Below is a small trained network, with its code and all its weights. Each question gives an input and a class and asks what happens when units are switched off, that is, made to give their printed mean instead of their output.

import numpy as np


def w(rows, s, z=0):
    codes = np.array(rows[::2]) - 128.0
    scale = np.full(codes.shape[1], s)
    scale[-1] = z or s
    return codes * scale


def norm(h):
    return h / np.sqrt((h * h).mean(-1, keepdims=True) + 1e-5)


def f(y):
    return np.maximum(y, 0)


def log_softmax(a):
    a = a - a.max(-1, keepdims=True)
    return a - np.log(np.exp(a).sum(-1, keepdims=True))


def net(x, mask):
    res = np.array(x, float).reshape(1, 5) / 4 @ E
    u = 0
    for l in range(4):
        y = f(norm(res) @ A[l][:, :-1].T + A[l][:, -1])
        res = res + np.where(mask[u : u + 6], y, B[l][:, -1]) @ B[l][:, :-1]
        u += 6
    return log_softmax(norm(res)[-1] @ U[:, :-1].T + U[:, -1])


A, B = {}, {}
E = w([
[134,66,145,82,120,101,203,79,63,38],'x0',
[152,148,180,90,197,172,109,153,42,115],'x1',
[123,82,157,155,9,217,140,109,98,112],'x2',
[148,95,152,169,198,144,110,110,164,157],'x3',
[57,131,107,58,37,186,140,132,129,196],'x4',
],0.0014)
A[0] = w([
[179,139,134,252,108,182,50,147,199,141,135],'0.n1',
[98,196,71,64,211,83,132,164,161,202,122],'0.n2',
[104,57,14,115,68,134,242,68,197,78,135],'0.n3',
[179,92,131,129,246,143,165,78,121,97,137],'0.n4',
[128,114,191,145,131,224,145,116,104,147,1],'0.n5',
[53,135,123,44,131,51,177,132,61,172,197],'0.n6',
],0.0018,0.00046)
B[0] = w([
[124,158,112,5,179,96,113,77,159,128,249],'0.n1',
[32,208,85,156,134,117,79,139,139,151,238],'0.n2',
[92,200,238,116,130,87,69,101,131,194,251],'0.n3',
[125,116,132,167,95,198,138,237,169,80,223],'0.n4',
[92,190,103,122,187,132,150,104,89,112,178],'0.n5',
[131,109,78,110,159,120,210,102,126,117,208],'0.n6',
],0.0028,0.0017)
A[1] = w([
[123,129,162,103,187,206,21,148,111,181,55],'1.n1',
[224,37,183,139,250,89,131,69,105,60,127],'1.n2',
[103,144,175,187,90,192,97,162,77,138,2],'1.n3',
[143,173,114,131,157,132,63,142,99,130,14],'1.n4',
[181,83,93,127,116,153,216,128,72,85,157],'1.n5',
[86,170,52,116,42,128,106,140,193,165,102],'1.n6',
],0.0021,0.00075)
B[1] = w([
[46,159,168,93,145,92,84,72,116,214,211],'1.n1',
[184,149,89,96,21,177,135,251,157,123,230],'1.n2',
[219,83,59,102,153,181,184,163,130,106,159],'1.n3',
[111,136,107,154,99,118,182,60,142,179,164],'1.n4',
[154,52,182,161,98,107,68,101,190,125,174],'1.n5',
[201,99,186,163,122,115,90,184,144,117,252],'1.n6',
],0.0024,0.002)
A[2] = w([
[173,104,115,234,136,110,112,151,192,138,65],'2.n1',
[87,131,109,119,145,73,134,193,87,31,180],'2.n2',
[232,134,3,162,180,46,123,140,160,116,93],'2.n3',
[76,149,146,46,50,184,146,147,26,181,117],'2.n4',
[126,114,110,181,69,210,122,183,116,76,2],'2.n5',
[117,108,4,159,205,83,178,166,167,53,46],'2.n6',
],0.0022,0.00075)
B[2] = w([
[173,28,168,148,87,57,118,84,109,88,187],'2.n1',
[135,125,70,197,109,221,123,77,99,195,190],'2.n2',
[151,107,109,25,87,230,210,138,62,95,205],'2.n3',
[200,91,159,186,167,146,201,101,71,6,249],'2.n4',
[199,191,51,109,203,131,70,197,207,81,174],'2.n5',
[147,233,78,111,201,237,184,95,32,157,190],'2.n6',
],0.0022,0.0021)
A[3] = w([
[63,53,154,113,100,33,155,73,122,63,119],'3.n1',
[93,193,71,96,239,160,118,147,120,177,157],'3.n2',
[114,145,125,57,142,61,60,147,250,179,185],'3.n3',
[210,63,107,98,95,180,114,211,154,78,2],'3.n4',
[94,113,103,226,107,46,125,114,233,140,69],'3.n5',
[71,144,159,161,121,88,52,179,254,188,208],'3.n6',
],0.0028,0.00072)
B[3] = w([
[47,64,191,141,187,178,72,73,114,188,175],'3.n1',
[92,153,48,87,126,37,134,125,115,169,253],'3.n2',
[196,41,161,232,65,101,85,116,199,140,243],'3.n3',
[177,158,149,157,63,147,167,218,230,93,207],'3.n4',
[211,153,70,179,217,37,75,161,200,159,186],'3.n5',
[170,38,181,251,195,33,2,88,219,149,250],'3.n6',
],0.0034,0.003)
U = w([
[126,80,140,215,152,15,2,96,213,213,230],'0',
[220,118,148,127,57,202,189,230,158,21,239],'1',
[75,204,16,32,192,86,165,141,52,173,4],'2',
[23,37,224,83,89,179,170,7,36,117,3],'3',
],0.0064,0.00073)

Each question gives the input, the list of numbers given to net, and the class t.
The units are the neurons (one row each of A and B). Each row of codes is followed by its name. A weight is (code - 128) times the scale printed after its matrix; where a second scale follows, it is the last column's (A, B and U).
mask holds one flag per neuron, layer by layer. A switched-off neuron (its flag False) gives its mean, the last column of its row in B, instead of its output. The means were averaged over made-up inputs and are rounded, as every weight is.
A unit's drop is (log p(t) with every unit on - log p(t) with that unit switched off) / (log p(t) with every unit on - log p(t) with every unit switched off).
The circuit of an input: a set's keep is (log p(t) with only the set's units on - log p(t) with every unit switched off) / (log p(t) with every unit on - log p(t) with every unit switched off). Starting from the 12 units with the biggest drops (on a tie, the unit counted first), units are removed one at a time, each time the one whose removal leaves the highest keep (on an exact tie, the one counted first), for as long as the keep stays at least 0.8.
units of the circuit, in order: the units of the circuit, biggest drop first
most important unit: the unit with the biggest drop
k most important neurons: the k neurons with the biggest drops, biggest first
top k neurons in layer l: the k neurons of layer l with the biggest drops, biggest first
drop when u is switched off: that unit's drop, to one decimal
input [-1,7,-2,3,1], class 2: top 2 neurons in layer 3 => (3.n6, 3.n3)
input [-1,-1,1,1,8], class 3: units of the circuit, in order => (2.n4, 3.n5, 3.n6)
input [-2,0,5,4,7], class 3: top 2 neurons in layer 1 => (1.n2, 1.n1)
input [0,5,-1,1,-2], class 1: units of the circuit, in order => (1.n2, 3.n6)
input [7,-7,-3,-8,0], class 3: units of the circuit, in order => (3.n6, 3.n1)
input [2,0,3,-2,2], class 3: 2 most important neurons => (0.n4, 1.n2)
input [4,-4,-5,8,0], class 2: 3 most important neurons => (2.n6, 1.n6, 0.n2)
input [5,3,-5,0,-4], class 1: most important unit => 1.n2
input [2,0,3,7,-1], class 1: 2 most important neurons => (0.n2, 3.n4)
input [5,-6,3,-4,0], class 3: 2 most important neurons => (0.n3, 3.n6)
input [-1,-1,-6,6,-7], class 2: 2 most important neurons => (2.n6, 2.n3)
input [-3,8,5,3,-6], class 1: 2 most important neurons => (1.n2, 0.n2)
input [8,2,-7,-7,-1], class 2: top 2 neurons in layer 3 => (3.n3, 3.n4)
input [2,7,-6,4,0], class 2: most important neuron => (0.n3)
input [-5,2,1,-6,5], class 1: drop when 2.n4 is switched off => 0.6
input [-7,5,8,-4,-7], class 2: drop when 3.n3 is switched off => 0.3
